B, the same points and some others measured another way; then each row and its match in B:
B:
1: [-10, -125, -415, -131, -190, -306, -208, 114, -19, 23, 135, -12, 241, 110, 185, 162, -29, -196, -268, 232, 512, 176, -10, -322, 52, -7, -117, -103, 51, 184]
2: [-6, -36, 140, -143, 112, -66, 95, -29, -93, -2, -3, 56, 111, 53, 163, -130, -32, -19, -116, -89, 284, -99, -93, 22, -40, 86, -42, -90, -71, 206]
3: [-208, 56, -2, 2, 37, -40, 107, -61, 11, -38, 64, -132, 3, 78, 225, -195, 110, 5, -119, -33, 141, -120, -8, -115, 17, 102, 114, -73, 32, 90]
4: [-263, 90, -341, 157, -323, -36, 49, 56, 210, -72, 216, -234, -122, 54, 215, -102, 323, -29, -137, 157, 27, 166, 161, -207, 126, 135, 207, 46, 268, -132]
5: [109, -11, 385, -106, 64, 95, 258, 1, -71, 9, -24, 132, -38, -29, 92, -232, 57, 91, 18, -219, 42, -30, -42, 329, -34, 172, -10, 13, -25, 95]
6: [-232, 100, -163, 56, 1, -107, -44, 68, 42, 84, 24, -272, 77, -41, 150, -72, -92, -103, -201, 155, 100, 139, 31, -114, -42, -166, 97, -169, 110, 87]
7: [289, -47, 423, -105, -9, 156, 219, 120, -31, 83, -21, 165, -58, -155, -25, -144, -39, 46, 52, -143, -38, 246, 32, 578, -67, 112, -43, -13, 56, 29]
8: [-189, -13, -71, 13, 18, 16, -51, -80, -64, 32, 273, -145, 80, 158, 62, -53, 104, -55, -74, 87, 7, -64, 147, -162, 34, 104, 93, -167, 2, -6]
9: [392, -230, 165, -82, -107, -214, -46, 48, -269, 143, -135, 2, -104, 110, 214, -133, -123, 80, 48, -135, 91, 160, 189, 170, 138, 340, 87, -175, 46, 148]
10: [-73, 76, 342, -35, 237, 275, 183, -42, 19, 42, 141, -45, 10, -83, -28, -187, -18, -21, -14, -50, -80, -1, 26, 349, -133, -20, 80, -152, -9, -8]
11: [107, -101, 476, -104, 254, 346, 186, -191, -131, -7, 296, 118, -55, 126, -16, -214, 133, 59, 138, -181, -99, -203, 139, 352, -26, 356, 108, -179, -110, -40]
12: [293, -96, 50, -108, -98, 49, 19, 215, 87, 81, 46, 78, 22, -191, 43, 33, -138, -136, -97, 116, 252, 462, 40, 408, -62, -12, -44, -103, 149, 39]
13: [194, -82, 215, -114, -73, 101, 224, 40, 41, -65, 68, 170, -89, -25, 147, -162, 151, 42, -2, -129, 190, 88, 2, 315, 20, 284, 18, 36, 71, 32]
14: [107, -78, 391, -66, 46, 229, 257, -125, -80, -42, 198, 132, -132, 114, 67, -247, 247, 127, 125, -224, -86, -143, 124, 294, 52, 418, 105, -21, -24, -45]
15: [-437, 239, -189, 83, -52, 28, 97, 90, 213, -4, 143, -217, 128, -112, 50, -62, 97, -124, -249, 186, 55, 117, -67, -113, -95, -271, 26, 6, 131, -2]
16: [62, -78, 470, -107, 367, 306, 63, -181, -193, 102, 274, 32, 65, 88, -94, -145, -66, -12, 93, -96, -133, -161, 145, 335, -95, 148, 74, -309, -163, 5]
17: [56, -32, 299, 31, 93, 111, 53, -69, -162, 134, 105, -120, -84, 69, 14, -191, -17, 65, 91, -87, -250, 16, 227, 233, 19, 174, 167, -215, 12, -27]
18: [202, 26, 385, 0, -43, 66, 197, 141, -65, 155, -131, 1, -108, -162, 8, -204, -82, 99, 44, -146, -193, 274, 79, 499, -33, 42, 30, -31, 102, 22]
19: [165, -96, 393, -157, 158, 89, 128, -48, -187, 61, 70, 146, 59, 53, 17, -146, -32, 43, 38, -171, 49, -71, 18, 282, -43, 185, -39, -119, -114, 116]
20: [153, -33, -14, 10, -269, -112, 24, 206, -4, 117, -20, -30, -24, -85, 65, -29, -8, -7, -65, 52, 8, 384, 111, 184, 46, 35, -10, 5, 182, 21]
21: [-237, 114, -306, 40, -285, -212, 95, 150, 166, -60, -12, -119, 34, -33, 257, -82, 175, -41, -255, 94, 273, 158, -75, -219, 45, -42, 9, 127, 195, 82]
22: [72, -107, 177, -158, 113, 2, 6, -42, -181, 61, 155, 113, 172, 115, 9, -24, -26, -39, -46, -43, 151, -75, 11, 65, -33, 116, -96, -136, -128, 143]
23: [351, -193, 286, -180, -13, -56, 97, 37, -181, 54, -47, 193, -13, 48, 137, -122, -48, 51, 24, -176, 207, 69, 32, 285, 33, 294, -48, -73, -32, 164]
24: [-21, -44, 143, -62, 89, -59, -13, -37, -193, 112, 78, -51, 111, 109, 42, -89, -58, 0, -43, -36, 4, -55, 80, -1, -3, 65, 3, -169, -75, 120]
25: [475, -357, 192, -256, 78, -202, -153, -27, -366, 126, -17, 161, 94, 193, 169, -6, -228, -22, 18, -102, 349, 26, 114, 119, 69, 344, -60, -286, -128, 269]
26: [-266, 198, 487, -141, 398, 189, 236, -27, -114, 100, 60, 93, 331, -111, -200, -133, -128, -26, -109, -117, -62, -202, -237, 255, -275, -321, -221, -57, -240, 185]
27: [277, -224, 216, -129, 68, -167, -63, -58, -331, 132, -42, 17, 15, 180, 169, -121, -136, 54, 37, -142, 114, -44, 141, 75, 78, 303, 45, -240, -81, 199]
28: [146, -75, 130, -98, 31, 49, 63, 53, -10, 41, 66, 31, 15, -43, 98, -79, -53, -56, -60, 2, 184, 150, 38, 240, -34, 99, 23, -135, 50, 74]
29: [214, -141, 85, -99, 13, -6, -18, 38, -58, 65, 61, 4, -4, 10, 134, -55, -95, -66, -46, 19, 209, 178, 109, 193, 7, 155, 56, -198, 53, 82]
30: [-512, 242, -201, 105, 91, -236, -128, 65, -68, 194, -31, -417, 280, -25, 41, -33, -210, -122, -283, 202, -60, 38, -24, -346, -101, -466, 12, -199, 6, 171]
31: [-115, 121, -171, 31, -62, -301, -101, 239, 3, 201, -231, -283, 154, -185, 142, -16, -325, -124, -272, 176, 160, 369, -49, -35, -83, -379, -19, -155, 138, 209]
32: [-253, 78, -231, 33, 17, 4, -96, 51, 109, 57, 215, -227, 153, -33, 54, 37, -45, -199, -215, 266, 145, 173, 50, -113, -68, -190, 63, -193, 100, 16]
33: [-23, -100, -400, -58, -228, -289, -189, 125, 2, 38, 113, -83, 165, 82, 197, 122, -12, -166, -240, 232, 401, 229, 42, -287, 69, 8, -47, -98, 103, 139]
34: [-143, -7, -480, -18, -203, -545, -280, 191, -103, 157, -143, -264, 258, 51, 246, 103, -226, -160, -336, 242, 372, 245, -21, -465, 53, -227, -69, -144, 88, 287]
35: [-129, 64, 153, -95, 121, -47, 49, 40, -118, 112, 42, 7, 243, -14, -34, -43, -101, -53, -133, -9, 66, -21, -87, 31, -110, -161, -145, -79, -99, 175]
36: [-304, 29, -360, -7, -120, -266, -89, 4, -1, -20, 118, -164, 176, 152, 228, -6, 106, -103, -253, 147, 306, -55, -23, -467, 61, -8, 3, -52, 38, 147]
37: [-202, 72, -7, -94, 22, -53, 169, 4, 61, -83, 45, 38, 129, 6, 180, -136, 120, -33, -193, -38, 323, -105, -175, -85, -51, 11, -56, 45, -11, 163]
38: [41, -103, 42, -123, -88, -58, 73, -21, -89, -43, 162, 144, 77, 153, 122, -65, 182, 12, -60, -67, 219, -75, 8, -51, 63, 265, -66, 21, -36, 101]
39: [-255, 151, 161, -6, 58, 279, 210, -6, 125, -17, 304, 23, 103, -67, -110, -89, 192, -50, -74, 35, -95, -7, -21, 175, -117, -73, -25, 19, 16, -81]
40: [-72, 29, 121, -82, 125, -30, -24, 48, -136, 146, 74, -40, 225, -12, -56, -6, -158, -84, -113, 50, 28, 53, -6, 62, -101, -158, -97, -159, -78, 138]
41: [-380, 57, -178, -34, 109, -45, 8, -133, 25, -79, 229, -143, 157, 168, 197, -91, 142, -97, -204, 79, 273, -250, -46, -360, -10, 37, 68, -126, -43, 117]
42: [-253, 73, -130, 0, 98, -184, -73, 5, -55, 87, -23, -253, 153, 30, 179, -84, -136, -99, -217, 97, 188, -6, -25, -218, -43, -157, 60, -202, 12, 184]
43: [-403, 103, -269, 69, -118, -91, 40, -64, 71, -76, 223, -197, 52, 162, 205, -119, 284, -27, -180, 88, 114, -140, 39, -396, 77, 86, 109, -1, 78, 18]
44: [-472, 185, -185, 165, 26, -193, -108, -34, -89, 149, 42, -457, 111, 102, 115, -125, -47, -39, -176, 136, -170, -49, 119, -383, 15, -196, 165, -204, 45, 70]
45: [173, -131, 324, -163, 161, 66, 48, -62, -213, 82, 116, 129, 98, 93, 2, -90, -60, 8, 31, -120, 72, -70, 53, 222, -34, 183, -54, -170, -127, 127]
46: [252, -63, 281, -102, -77, -216, 123, 139, -197, 134, -275, 70, -9, -49, 155, -176, -143, 104, -33, -198, 87, 153, -31, 252, 21, 94, -69, -3, 19, 224]
47: [-66, 33, 271, -9, 93, 158, 135, -51, -77, 73, 159, -27, 16, 26, -31, -160, 71, 32, 21, -73, -162, -35, 97, 201, -38, 81, 52, -97, -23, -12]
48: [-279, 89, -343, 120, -326, -224, 26, 66, 91, -36, 66, -226, -41, 94, 263, -113, 252, 12, -177, 90, 91, 85, 72, -339, 140, 92, 123, 74, 202, 14]
49: [356, -190, 358, -252, 145, 12, 42, 43, -207, 103, 8, 234, 134, 2, 12, -37, -189, -29, -5, -114, 240, 84, -17, 374, -69, 145, -141, -163, -117, 199]
50: [57, -34, 89, -68, -176, -22, 160, 70, -5, -19, 86, 129, 2, 28, 89, -98, 192, 49, -44, -77, 105, 73, 7, 107, 49, 190, -58, 99, 56, 43]
51: [-591, 297, -225, 113, -36, -107, 95, 47, 137, 2, 59, -290, 166, -41, 115, -116, 107, -71, -283, 135, 34, -35, -114, -325, -72, -300, 21, 30, 82, 78]
52: [-179, 39, -12, -90, 172, -136, -28, 0, -81, 69, -13, -120, 220, 20, 142, -70, -160, -102, -209, 49, 267, -57, -95, -130, -90, -145, -29, -186, -68, 234]
53: [291, -48, 384, -182, 95, 18, 132, 171, -104, 150, -133, 177, 123, -191, -34, -61, -253, -28, -52, -99, 139, 253, -95, 505, -141, -89, -170, -79, -32, 191]
54: [-258, 12, -417, 144, -209, -144, -148, -10, 63, 12, 214, -354, -35, 152, 236, -43, 145, -92, -156, 229, 68, 109, 230, -367, 143, 97, 238, -162, 199, -50]
55: [33, -7, 316, -86, 99, -91, 159, -27, -197, 67, -136, 15, 14, 55, 156, -248, -42, 115, -20, -227, 46, -123, -40, 116, -3, 137, 7, -54, -75, 203]
56: [138, -30, 450, -100, 231, 209, 108, 1, -138, 142, 96, 55, 72, -69, -113, -114, -150, -15, 44, -80, -111, 73, 64, 453, -126, 6, -20, -198, -74, 48]
57: [210, -140, 251, -126, 81, 178, 115, -46, -43, -7, 184, 120, -49, 43, 83, -123, 54, -13, 31, -76, 137, 32, 99, 310, -6, 285, 65, -143, 0, 19]
58: [44, -45, -41, -4, -216, -56, 162, 32, 82, -86, 27, -13, -158, 46, 292, -195, 230, 57, -62, -70, 194, 84, 53, 32, 115, 314, 130, 57, 167, 19]
59: [-633, 235, -233, 34, -7, -147, 165, -93, 99, -143, 100, -182, 156, 136, 260, -192, 292, -7, -282, 10, 239, -345, -193, -532, 6, -59, 23, 101, -8, 154]
60: [497, -281, 281, -166, 1, 23, -32, 47, -205, 128, 67, 153, -30, 39, 50, -28, -137, -11, 81, -68, 123, 225, 186, 408, 45, 310, 5, -219, -2, 75]
61: [-171, 63, -120, 93, -95, 53, 55, 17, 134, -6, 154, -219, -85, -7, 165, -131, 129, -55, -108, 111, 28, 143, 140, -5, 35, 63, 206, -103, 187, -70]
62: [-234, 56, -221, 28, -41, -76, -28, 15, 76, -2, 136, -208, 66, 39, 185, -61, 50, -106, -190, 148, 185, 64, 41, -187, 7, -28, 103, -124, 100, 52]
63: [-257, 81, -282, 37, -332, -105, 153, 59, 182, -143, 160, -33, -15, 69, 234, -105, 392, 2, -185, 50, 214, 28, -35, -256, 105, 154, 26, 199, 173, -4]
64: [211, -32, 39, -30, -239, -4, 48, 256, 55, 124, 31, 61, 19, -181, -33, 30, -38, -63, -69, 92, 27, 489, 78, 353, -24, -39, -84, 17, 176, -11]
65: [105, -25, 154, -151, 25, 126, 167, 91, 90, -29, 105, 163, 78, -117, 50, -58, 16, -85, -106, -7, 281, 154, -91, 307, -98, 30, -85, -12, 30, 76]
66: [123, -1, 274, -14, -69, -86, 199, 71, -95, 69, -195, -18, -128, -39, 193, -268, -2, 139, 4, -208, -21, 90, 25, 247, 36, 167, 77, 8, 82, 113]
67: [128, 48, 373, 0, -38, 104, 226, 106, -44, 109, -61, 18, -93, -135, -7, -206, -7, 96, 40, -142, -199, 199, 60, 444, -39, 56, 26, 5, 81, 1]
68: [-46, -45, -220, 30, -201, -182, -97, 80, -36, 71, 100, -145, 44, 82, 148, -1, 37, -60, -129, 137, 107, 181, 136, -158, 87, 69, 47, -90, 123, 43]
69: [-433, 149, -279, 56, -34, -190, -55, 18, 21, 38, 98, -269, 196, 69, 137, -40, 37, -103, -256, 167, 128, -37, -34, -391, -15, -187, 22, -76, 40, 123]
70: [-189, 84, -252, 200, -266, -127, -65, 100, 54, 111, 66, -375, -96, 12, 148, -93, 68, -23, -105, 169, -170, 280, 247, -137, 107, -8, 215, -98, 261, -82]
71: [337, -95, 342, -71, -54, 4, 111, 130, -124, 145, -106, 67, -83, -96, 49, -142, -124, 61, 47, -126, -46, 277, 104, 462, 3, 139, 11, -85, 75, 69]
72: [-154, 153, 202, 101, -122, 56, 255, 49, 25, 44, -8, -105, -109, -51, 61, -255, 176, 134, -13, -118, -249, 59, 63, 162, 19, 59, 89, 95, 119, -43]

[-198, 102, -55, 227, -1, 46, -46, 113, -211, 89, 141, 180, 77, -212, 49, -84, -207, -118, -52, -31, -53, 41, -13, 58, 10, -26, 49, -110]
50
[-147, 206, -6, 241, -66, -11, -468, -130, -110, 40, -189, 127, 243, -328, -131, -190, 79, 68, -237, -53, -91, 65, -55, -173, 176, -45, -2, 281]
8
[21, -55, -113, -171, 323, -67, 42, -109, 22, -72, -127, 30, -14, -14, 96, 17, -78, 14, 97, 15, 53, -209, 311, -22, 138, -18, -88, -40]
52
[246, -224, 112, -95, -68, 15, 161, -199, 99, 9, 40, -35, 54, 69, 53, 114, 66, -160, 382, -47, 342, 161, -86, -126, -133, 2, 69, 104]
9
[190, -134, 35, -179, 77, 21, 319, 39, 61, -45, 182, -41, -42, -9, 13, 155, -168, -78, 398, 1, 251, -12, 47, 100, -199, 32, 103, -90]
23
[-207, 133, -168, 163, 123, -55, -302, -187, -166, 16, -214, 150, 128, -157, 93, -148, -26, 19, -204, -90, -47, -98, 140, -97, 245, -59, -70, 101]
69
[-36, -150, -42, -117, 109, 165, -63, 300, -33, 96, -75, -11, -137, -76, 55, 33, -56, -26, -122, 302, -356, -119, 251, 215, 8, -152, 64, -26]
39
[167, -300, -110, -127, 12, 91, 145, -90, -20, 77, -71, -27, -133, 218, 246, 130, 63, -142, 239, 52, 144, -61, 107, 186, -162, -170, 109, 15]
66
[-11, -69, -11, 92, -258, 120, -267, -62, -81, 96, -155, -32, 51, -97, 17, 2, 114, -7, -97, 58, -53, 140, -108, 10, -26, -131, 170, 288]
61
[-39, -67, -65, 15, -14, 92, -249, -4, -55, 85, -205, 17, 6, -80, 49, -39, 89, 5, -141, 118, -171, -33, 106, 43, 67, -147, 54, 178]
47
[64, -31, -62, 118, -129, 49, -85, -147, -105, 76, -27, 59, 64, -33, 55, -5, 61, -71, 136, -92, 179, 46, -106, 93, -149, -114, 136, 126]
48
[291, -187, 79, -340, 94, 78, -103, 34, 226, -38, -241, -174, -53, -46, -140, 94, 182, 140, 116, 241, -81, -113, 193, 61, -62, -115, 76, 269]
16
[-19, -53, 57, 82, -98, 27, -65, -96, -40, 41, 0, 33, 107, -105, 25, -1, -21, -109, 55, -23, 96, 177, -83, -153, 34, -1, 53, 117]
68
[74, -220, -69, -211, 14, 143, -108, 88, 34, 40, -225, -121, -144, 29, 81, 94, 70, 49, -53, 241, -197, -102, 201, 166, -8, -172, 118, 170]
10
[76, -48, 37, -120, 189, 1, 36, 45, 61, -22, -7, 23, 30, -126, -52, 16, -65, -12, 123, 75, 3, -74, 167, -27, 22, -1, -24, -5]
45
[147, -327, 0, -344, 65, 126, 102, 90, 124, -9, -139, -185, -184, 105, 112, 192, -4, -11, 100, 275, -107, -45, 236, 85, -3, -93, 91, 95]
56
[108, -269, -135, -184, 79, 23, 342, -126, -31, -17, 40, -50, -149, 227, 300, 194, -139, -145, 334, -26, 273, -64, 133, 142, -111, -50, 91, -96]
46
[-156, -31, 1, 24, -48, 52, -205, 1, -58, 23, -136, -17, 45, -150, 42, -13, -66, -12, -201, 107, -164, 100, 66, -159, 217, -17, 25, 168]
32
[209, 88, -41, -143, 249, -52, -58, -55, 83, -77, -92, 30, 69, -167, -172, -21, 44, 154, 224, -22, 129, -267, 175, 148, -118, -55, 14, 80]
41
[-208, -55, -331, -227, 456, 8, -34, 105, -113, -48, -254, 12, -206, 19, 260, 14, -205, 99, -224, 182, -315, -452, 590, 237, 270, -128, -86, -134]
26
[91, 38, -11, -158, 148, -28, 104, 8, 47, -105, 42, -41, 23, -151, -86, 68, -158, 76, 207, -4, 140, -99, 120, 52, -50, 45, 48, 10]
22
[-432, -32, 64, 217, -146, 113, -22, 218, -213, 102, 180, 85, 37, -211, 173, -8, -371, -252, -284, 124, -262, 341, -40, -249, 296, 96, 20, -100]
12
[-180, 83, 40, 171, -124, 22, -165, -40, -117, 23, 16, 56, 144, -236, -16, -53, -130, -59, -101, -33, -8, 204, -99, -198, 149, 52, 48, 131]
29
[-119, 16, 15, -47, 186, -22, 151, 100, -41, -45, 137, 53, 28, -167, 31, 26, -306, -78, 70, 31, 5, 4, 150, -94, 132, 100, -38, -151]
49
[200, -268, 77, -278, 41, 97, 268, 121, 123, -16, 84, -127, -123, 47, 38, 195, -90, -81, 294, 175, 69, 20, 109, 90, -149, -22, 112, -19]
28
[12, -4, -27, 13, -100, 97, 109, 148, -99, 29, 180, -1, -30, -132, -11, 78, -194, -32, 165, 18, 74, 24, -62, 229, -216, -32, 195, -33]
13
[231, 62, -250, -163, 353, -54, 43, -91, -16, -57, -115, 67, -49, -5, -8, 0, 28, 151, 301, -89, 197, -494, 291, 436, -245, -168, 47, -41]
59
[-184, 30, -56, -5, 41, 80, 128, 251, -137, 0, 185, 18, -67, -184, 61, 60, -361, -46, -21, 87, -104, 1, 97, 128, 11, 35, 102, -154]
65
[183, 65, -73, -18, -10, 6, -122, -117, -12, -7, -96, 1, 68, -121, -115, -8, 102, 113, 196, -69, 180, -133, -16, 200, -209, -117, 141, 192]
43
[-339, -123, -116, -5, 157, 51, 140, 141, -175, 36, 69, 68, -98, -15, 321, 43, -372, -198, -168, 126, -201, 21, 255, -70, 296, 30, -52, -228]
53
